Here is a tiny trained network, its code and every weight. The questions are about switching its units off for an input and a class, where a switched-off unit gives its printed mean instead of its output.

import numpy as np


def w(rows, s, z=0):
    codes = np.array(rows[::2]) - 128.0
    scale = np.full(codes.shape[1], s)
    scale[-1] = z or s
    return codes * scale


def norm(h):
    return h / np.sqrt((h * h).mean(-1, keepdims=True) + 1e-5)


def f(y):
    return np.maximum(y, 0)


def log_softmax(a):
    a = a - a.max(-1, keepdims=True)
    return a - np.log(np.exp(a).sum(-1, keepdims=True))


def net(x, mask):
    res = np.array(x, float).reshape(1, 3) / 4 @ E
    u = 0
    for l in range(3):
        y = f(norm(res) @ A[l][:, :-1].T + A[l][:, -1])
        res = res + np.where(mask[u : u + 4], y, B[l][:, -1]) @ B[l][:, :-1]
        u += 4
    return log_softmax(norm(res)[-1] @ U[:, :-1].T + U[:, -1])


A, B = {}, {}
E = w([
[224,98,85,112,33,30,208,82,165,129,97],'x0',
[69,97,149,95,97,102,26,80,252,209,102],'x1',
[147,98,82,91,150,153,99,142,91,98,92],'x2',
],0.011)
A[0] = w([
[96,60,115,126,118,131,73,100,147,160,68,113],'0.n1',
[130,33,2,19,175,170,85,113,92,174,27,2],'0.n2',
[100,140,182,211,74,115,129,89,177,161,191,102],'0.n3',
[117,86,120,39,131,125,112,67,168,169,134,21],'0.n4',
],0.0092,0.0067)
B[0] = w([
[119,202,103,92,168,129,190,90,88,113,156,253],'0.n1',
[194,157,252,179,75,71,65,115,200,59,217,228],'0.n2',
[173,136,160,168,108,47,53,187,116,82,167,233],'0.n3',
[90,160,61,149,161,78,158,95,49,137,51,206],'0.n4',
],0.013,0.0061)
A[1] = w([
[107,54,94,70,160,133,110,121,195,251,114,1],'1.n1',
[94,145,130,153,105,93,104,104,226,180,100,91],'1.n2',
[172,149,108,163,158,142,161,175,125,130,142,155],'1.n3',
[69,154,127,109,147,76,39,70,201,185,80,56],'1.n4',
],0.011,0.0083)
B[1] = w([
[123,115,127,9,104,82,96,117,66,132,70,128],'1.n1',
[148,67,167,154,35,188,156,145,102,49,190,197],'1.n2',
[144,142,151,72,144,97,107,76,57,80,212,252],'1.n3',
[62,160,100,160,141,195,211,23,15,40,171,253],'1.n4',
],0.011,0.0063)
A[2] = w([
[160,50,203,100,101,90,10,150,156,78,194,87],'2.n1',
[113,167,97,11,193,37,74,101,94,181,124,108],'2.n2',
[4,143,113,199,255,228,69,123,159,180,159,123],'2.n3',
[165,90,64,97,21,63,202,42,192,150,56,252],'2.n4',
],0.0095,0.0016)
B[2] = w([
[235,229,185,108,114,145,76,146,195,210,90,254],'2.n1',
[110,249,78,37,34,130,234,123,174,133,36,165],'2.n2',
[131,14,117,105,50,94,60,204,137,169,32,235],'2.n3',
[71,44,166,92,212,205,42,229,144,146,50,247],'2.n4',
],0.013,0.0074)
U = w([
[86,156,133,104,122,131,194,60,27,69,179,194],'0',
[196,147,217,169,102,69,47,150,149,76,205,168],'1',
[94,48,139,82,94,169,85,193,143,184,55,155],'2',
[145,214,137,75,70,106,154,120,200,191,79,163],'3',
[64,56,39,240,213,181,144,54,225,212,159,3],'4',
[83,65,43,212,215,163,106,23,213,253,108,3],'5',
[68,48,39,236,218,66,146,47,218,226,137,3],'6',
],0.018,0.013)

Each question gives the input, the list of numbers given to net, and the class t.
The units are the neurons (one row each of A and B). Each row of codes is followed by its name. A weight is (code - 128) times the scale printed after its matrix; where a second scale follows, it is the last column's (A, B and U).
mask holds one flag per neuron, layer by layer. A switched-off neuron (its flag False) gives its mean, the last column of its row in B, instead of its output. The means were averaged over made-up inputs and are rounded, as every weight is.
A unit's drop is (log p(t) with every unit on - log p(t) with that unit switched off) / (log p(t) with every unit on - log p(t) with every unit switched off).
The circuit of an input: a set's keep is (log p(t) with only the set's units on - log p(t) with every unit switched off) / (log p(t) with every unit on - log p(t) with every unit switched off). Starting from all 12 units, units are removed one at a time, each time the one whose removal leaves the highest keep (on an exact tie, the one counted first), for as long as the keep stays at least 0.8.
circuit, biggest first: the units of the circuit, biggest drop first
unit that matters most: the unit with the biggest drop
k most important neurons: the k neurons with the biggest drops, biggest first
top k neurons in layer l: the k neurons of layer l with the biggest drops, biggest first
input [-2,-2,-1], class 3: circuit, biggest first : 1.n4; 2.n2; 1.n2
input [-6,-3,-4], class 2: unit that matters most : 2.n3
input [-2,3,3], class 3: 3 most important neurons : 0.n1; 1.n2; 2.n2
input [-1,3,1], class 3: 4 most important neurons : 0.n1; 2.n2; 1.n2; 1.n3
input [1,-3,-3], class 3: 2 most important neurons : 1.n4; 1.n3
input [2,0,1], class 3: top 2 neurons in layer 0 : 0.n4; 0.n2
input [1,3,1], class 3: 3 most important neurons : 0.n1; 2.n2; 1.n2
input [6,-3,-3], class 2: circuit, biggest first : 2.n4; 0.n2
input [-7,-6,-4], class 2: circuit, biggest first : 2.n3; 0.n2
input [4,-7,8], class 1: top 2 neurons in layer 0 : 0.n1; 0.n4
input [7,1,5], class 2: 3 most important neurons : 2.n4; 0.n3; 1.n3
input [-8,-4,1], class 2: 2 most important neurons : 2.n3; 0.n2
input [2,3,-2], class 3: 3 most important neurons : 0.n1; 2.n2; 0.n3
input [-6,3,8], class 1: unit that matters most : 0.n2
input [1,-5,-4], class 0: top 2 neurons in layer 0 : 0.n2; 0.n3
input [-2,1,1], class 3: 3 most important neurons : 1.n4; 1.n2; 0.n1
input [8,7,-2], class 2: 2 most important neurons : 2.n4; 1.n3
input [7,1,-6], class 2: 3 most important neurons : 2.n4; 0.n2; 1.n3
input [5,6,8], class 1: 2 most important neurons : 0.n2; 1.n2
input [-4,4,7], class 1: circuit, biggest first : 0.n2
input [5,5,4], class 0: top 2 neurons in layer 2 : 2.n3; 2.n1
input [0,-6,-5], class 0: top 2 neurons in layer 0 : 0.n2; 0.n3
